Here is a tiny trained network, its code and every weight. The questions are about switching its units off for an input and a target symbol, where a switched-off unit gives its printed mean instead of its output.

import numpy as np


def w(rows, s, z=0):
    codes = np.array(rows[::2]) - 128.0
    scale = np.full(codes.shape[1], s)
    scale[-1] = z or s
    return codes * scale


def norm(h):
    return h / np.sqrt((h * h).mean(-1, keepdims=True) + 1e-5)


def f(y):
    return np.maximum(y, 0)


def softmax(a):
    e = np.exp(a - a.max(-1, keepdims=True))
    return e / e.sum(-1, keepdims=True)


def log_softmax(a):
    a = a - a.max(-1, keepdims=True)
    return a - np.log(np.exp(a).sum(-1, keepdims=True))


def net(x, mask):
    ids = ['ΓΘΦΩαβδεζξτ'.index(c) for c in x.split()]
    T = len(ids)
    res = E[ids] + P[:T]
    u = 0
    for l in range(3):
        q, k, v = (norm(res) @ M[l].T for M in (Q, K, V))
        z = softmax(np.where(np.tri(T) > 0, q @ k.T / 4**0.5, -1e9)) @ v
        res = res + np.where(mask[u], z, O[l][:, -1]) @ O[l][:, :-1]
        u += 1
        y = f(norm(res) @ A[l][:, :-1].T + A[l][:, -1])
        res = res + np.where(mask[u : u + 12], y, B[l][:, -1]) @ B[l][:, :-1]
        u += 12
    return log_softmax(norm(res)[-1] @ U[:, :-1].T + U[:, -1])


Q, K, V, O, A, B = {}, {}, {}, {}, {}, {}
E = w([
[154,98,108,141],'Γ',
[105,60,129,174],'Θ',
[146,96,153,123],'Φ',
[108,112,156,116],'Ω',
[123,117,122,69],'α',
[104,63,109,184],'β',
[82,83,105,77],'δ',
[145,95,114,112],'ε',
[121,130,86,127],'ζ',
[4,54,26,143],'ξ',
[139,188,151,118],'τ',
],0.015)
P = w([
[149,116,138,134],'0',
[86,13,196,151],'1',
[108,166,77,152],'2',
[3,224,194,197],'3',
[157,66,156,97],'4',
[106,176,74,149],'5',
[54,221,186,194],'6',
[201,89,189,146],'7',
[108,179,71,137],'8',
[69,200,186,141],'9',
[202,93,189,136],'10',
[110,182,68,135],'11',
],0.012)
Q[0] = w([
[77,124,140,101],'0.h0',
[90,83,2,141],'0.h0',
[161,96,211,130],'0.h0',
[84,100,135,128],'0.h0',
],0.0096)
K[0] = w([
[2,133,55,99],'0.h0',
[32,26,184,151],'0.h0',
[158,190,92,115],'0.h0',
[34,164,133,160],'0.h0',
],0.0089)
V[0] = w([
[200,252,47,78],'0.h0',
[234,108,95,170],'0.h0',
[67,143,105,126],'0.h0',
[167,132,134,105],'0.h0',
],0.0042)
O[0] = w([
[4,13,73,206,2],'0.h0',
[50,69,99,82,79],'0.h0',
[113,105,142,189,152],'0.h0',
[143,84,101,93,104],'0.h0',
],0.0037,0.0032)
A[0] = w([
[186,158,27,203,28],'0.n0',
[96,103,99,149,61],'0.n1',
[61,178,118,198,169],'0.n2',
[92,153,52,75,26],'0.n3',
[130,95,163,134,164],'0.n4',
[47,208,123,141,135],'0.n5',
[65,89,157,178,76],'0.n6',
[242,255,55,98,137],'0.n7',
[165,116,151,209,145],'0.n8',
[119,155,113,167,4],'0.n9',
[157,223,125,232,142],'0.n10',
[100,145,254,94,179],'0.n11',
],0.0092,0.0025)
B[0] = w([
[151,66,20,182,172],'0.n0',
[193,110,163,90,141],'0.n1',
[100,187,186,134,221],'0.n2',
[114,176,181,47,178],'0.n3',
[109,135,118,91,175],'0.n4',
[2,136,189,195,236],'0.n5',
[172,165,101,63,180],'0.n6',
[158,141,63,24,254],'0.n7',
[84,103,87,151,173],'0.n8',
[130,91,178,87,140],'0.n9',
[100,72,94,85,217],'0.n10',
[52,40,49,142,232],'0.n11',
],0.0071,0.006)
Q[1] = w([
[254,199,134,161],'1.h0',
[69,135,168,67],'1.h0',
[63,206,177,250],'1.h0',
[86,192,137,116],'1.h0',
],0.0091)
K[1] = w([
[160,157,30,61],'1.h0',
[164,63,254,75],'1.h0',
[188,169,164,138],'1.h0',
[247,89,157,170],'1.h0',
],0.0099)
V[1] = w([
[127,195,139,63],'1.h0',
[91,157,2,182],'1.h0',
[235,79,95,133],'1.h0',
[62,232,125,178],'1.h0',
],0.0068)
O[1] = w([
[137,200,111,2,43],'1.h0',
[145,145,144,85,129],'1.h0',
[117,182,138,176,45],'1.h0',
[87,147,47,62,2],'1.h0',
],0.0062,0.0031)
A[1] = w([
[72,112,143,128,26],'1.n0',
[121,123,144,147,128],'1.n1',
[113,181,94,162,75],'1.n2',
[142,94,92,129,65],'1.n3',
[118,113,138,139,185],'1.n4',
[128,156,153,114,4],'1.n5',
[106,118,126,100,134],'1.n6',
[159,137,130,100,105],'1.n7',
[159,250,136,114,3],'1.n8',
[91,136,138,152,106],'1.n9',
[134,162,78,141,39],'1.n10',
[133,114,142,110,96],'1.n11',
],0.022,0.0037)
B[1] = w([
[152,147,125,104,255],'1.n0',
[145,141,130,106,169],'1.n1',
[78,60,124,114,165],'1.n2',
[120,135,139,103,221],'1.n3',
[126,163,116,117,208],'1.n4',
[143,162,111,130,139],'1.n5',
[144,145,155,180,240],'1.n6',
[107,115,134,135,173],'1.n7',
[125,138,87,7,186],'1.n8',
[113,131,107,99,220],'1.n9',
[94,143,69,147,157],'1.n10',
[109,141,114,140,168],'1.n11',
],0.018,0.0062)
Q[2] = w([
[135,150,144,84],'2.h0',
[95,250,88,155],'2.h0',
[179,79,112,163],'2.h0',
[92,142,142,142],'2.h0',
],0.024)
K[2] = w([
[184,133,124,114],'2.h0',
[45,18,39,9],'2.h0',
[108,236,109,146],'2.h0',
[200,85,111,54],'2.h0',
],0.014)
V[2] = w([
[96,138,1,164],'2.h0',
[2,136,113,91],'2.h0',
[161,157,174,65],'2.h0',
[195,180,15,70],'2.h0',
],0.0087)
O[2] = w([
[71,81,99,134,13],'2.h0',
[50,91,212,72,170],'2.h0',
[82,255,124,92,158],'2.h0',
[55,162,13,137,2],'2.h0',
],0.0087,0.0052)
A[2] = w([
[116,156,94,250,25],'2.n0',
[174,125,33,177,102],'2.n1',
[159,229,162,150,102],'2.n2',
[173,103,179,117,159],'2.n3',
[80,158,169,199,71],'2.n4',
[53,153,161,208,132],'2.n5',
[118,108,233,175,16],'2.n6',
[176,100,103,108,164],'2.n7',
[77,85,37,123,43],'2.n8',
[133,88,180,103,1],'2.n9',
[187,157,114,148,30],'2.n10',
[162,78,127,65,187],'2.n11',
],0.016,0.0075)
B[2] = w([
[133,235,132,97,132],'2.n0',
[41,87,93,36,169],'2.n1',
[75,130,193,241,183],'2.n2',
[28,130,150,75,212],'2.n3',
[222,156,36,68,156],'2.n4',
[255,37,105,204,190],'2.n5',
[117,150,18,98,172],'2.n6',
[208,157,213,163,194],'2.n7',
[195,149,254,189,177],'2.n8',
[236,181,3,39,149],'2.n9',
[174,93,16,180,138],'2.n10',
[114,153,78,198,254],'2.n11',
],0.0098,0.0079)
U = w([
[136,46,34,127,172],'Γ',
[210,81,195,129,210],'Θ',
[213,198,154,173,133],'Φ',
[78,166,211,134,81],'Ω',
[179,77,213,27,177],'α',
[153,6,133,118,221],'β',
[146,200,239,87,69],'δ',
[167,158,58,185,202],'ε',
[37,207,62,169,2],'ζ',
[19,42,138,108,90],'ξ',
[50,53,105,49,72],'τ',
],0.017,0.0066)

Each question gives the input, a string of symbols that net reads in full, and the target symbol t.
The units are the heads (4 rows each of Q, K, V and O) and the neurons (one row each of A and B). Each row of codes is followed by its name. A weight is (code - 128) times the scale printed after its matrix; where a second scale follows, it is the last column's (O, A, B and U).
mask holds one flag per unit, layer by layer, with each layer's heads first. A switched-off unit (its flag False) gives its mean, the last column of its rows in O or B, instead of its output. The means were averaged over made-up inputs and are rounded, as every weight is.
A unit's drop is (log p(t) with every unit on - log p(t) with that unit switched off) / (log p(t) with every unit on - log p(t) with every unit switched off).
The circuit of an input: a set's keep is (log p(t) with only the set's units on - log p(t) with every unit switched off) / (log p(t) with every unit on - log p(t) with every unit switched off). Starting from the 12 units with the biggest drops (on a tie, the unit counted first), units are removed one at a time, each time the one whose removal leaves the highest keep (on an exact tie, the one counted first), for as long as the keep stays at least 0.8.
units of the circuit, in order: the units of the circuit, biggest drop first
most important unit: the unit with the biggest drop
top k neurons: the k neurons with the biggest drops, biggest first
k most important neurons of layer l: the k neurons of layer l with the biggest drops, biggest first
input τ α τ β α ε τ β, target τ: most important unit : 2.h0
input ε Ω α τ δ α ζ Ω ξ δ Γ, target ε: top 4 neurons : 0.n7; 0.n11; 2.n10; 0.n5
input β δ ξ ξ, target Ω: top 2 neurons : 0.n11; 1.n0
input τ Ω Θ ξ ε Φ α Θ α ζ, target β: units of the circuit, in order : 1.h0; 2.n5; 1.n8; 1.n2
input ε τ Θ Θ Ω ξ τ α α Γ δ, target ε: top 2 neurons : 0.n7; 0.n11
input α τ δ Φ, target ξ: units of the circuit, in order : 2.h0; 0.n11
input δ τ δ Θ τ Ω τ, target ξ: units of the circuit, in order : 0.n11; 1.n2
input Θ Θ ξ, target ξ: top 3 neurons : 1.n9; 0.n11; 0.n10
input α ζ δ τ β Ω ε Ω α α τ, target α: 3 most important neurons of layer 1 : 1.n0; 1.n8; 1.n11
input ε Θ τ α ε, target ε: top 3 neurons : 0.n7; 2.n10; 0.n5
input α ε α τ ξ Φ Θ ξ, target α: 3 most important neurons of layer 0 : 0.n5; 0.n2; 0.n7
input Φ Ω α α Γ Θ ε Γ δ τ ε, target Φ: units of the circuit, in order : 0.n10; 1.n8; 2.h0
input τ ζ Γ ζ Γ Ω, target Ω: top 4 neurons : 1.n0; 0.n10; 1.n8; 2.n2
input Ω Θ Φ δ τ δ τ ε Θ Θ, target Φ: most important unit : 1.n3
input α δ ε ζ Ω Γ, target Γ: top 4 neurons : 0.n0; 2.n1; 1.n10; 0.n7
input ξ Φ β α Θ τ β, target β: 2 most important neurons of layer 2 : 2.n5; 2.n11
input τ τ Γ Ω ε α α, target Φ: units of the circuit, in order : 1.n8; 2.n5; 0.n5
input Φ ζ Θ ζ Φ τ τ Φ, target Φ: 2 most important neurons of layer 2 : 2.n10; 2.n7
input Θ α ζ δ α α, target α: top 3 neurons : 1.n8; 0.n11; 0.n5
input τ δ α Φ ε, target τ: units of the circuit, in order : 2.h0
input β Θ δ δ Γ τ Θ α, target β: top 4 neurons : 1.n8; 0.n5; 0.n11; 0.n7
input β Ω δ, target δ: top 2 neurons : 0.n11; 0.n5
input Θ ξ α Γ τ Θ ζ ε ε α, target Φ: top 3 neurons : 1.n6; 1.n3; 0.n0
input ξ τ Ω δ Γ α Γ, target ε: 3 most important neurons of layer 2 : 2.n5; 2.n3; 2.n4
input ξ Θ ζ Ω, target β: 2 most important neurons of layer 1 : 1.n8; 1.n6
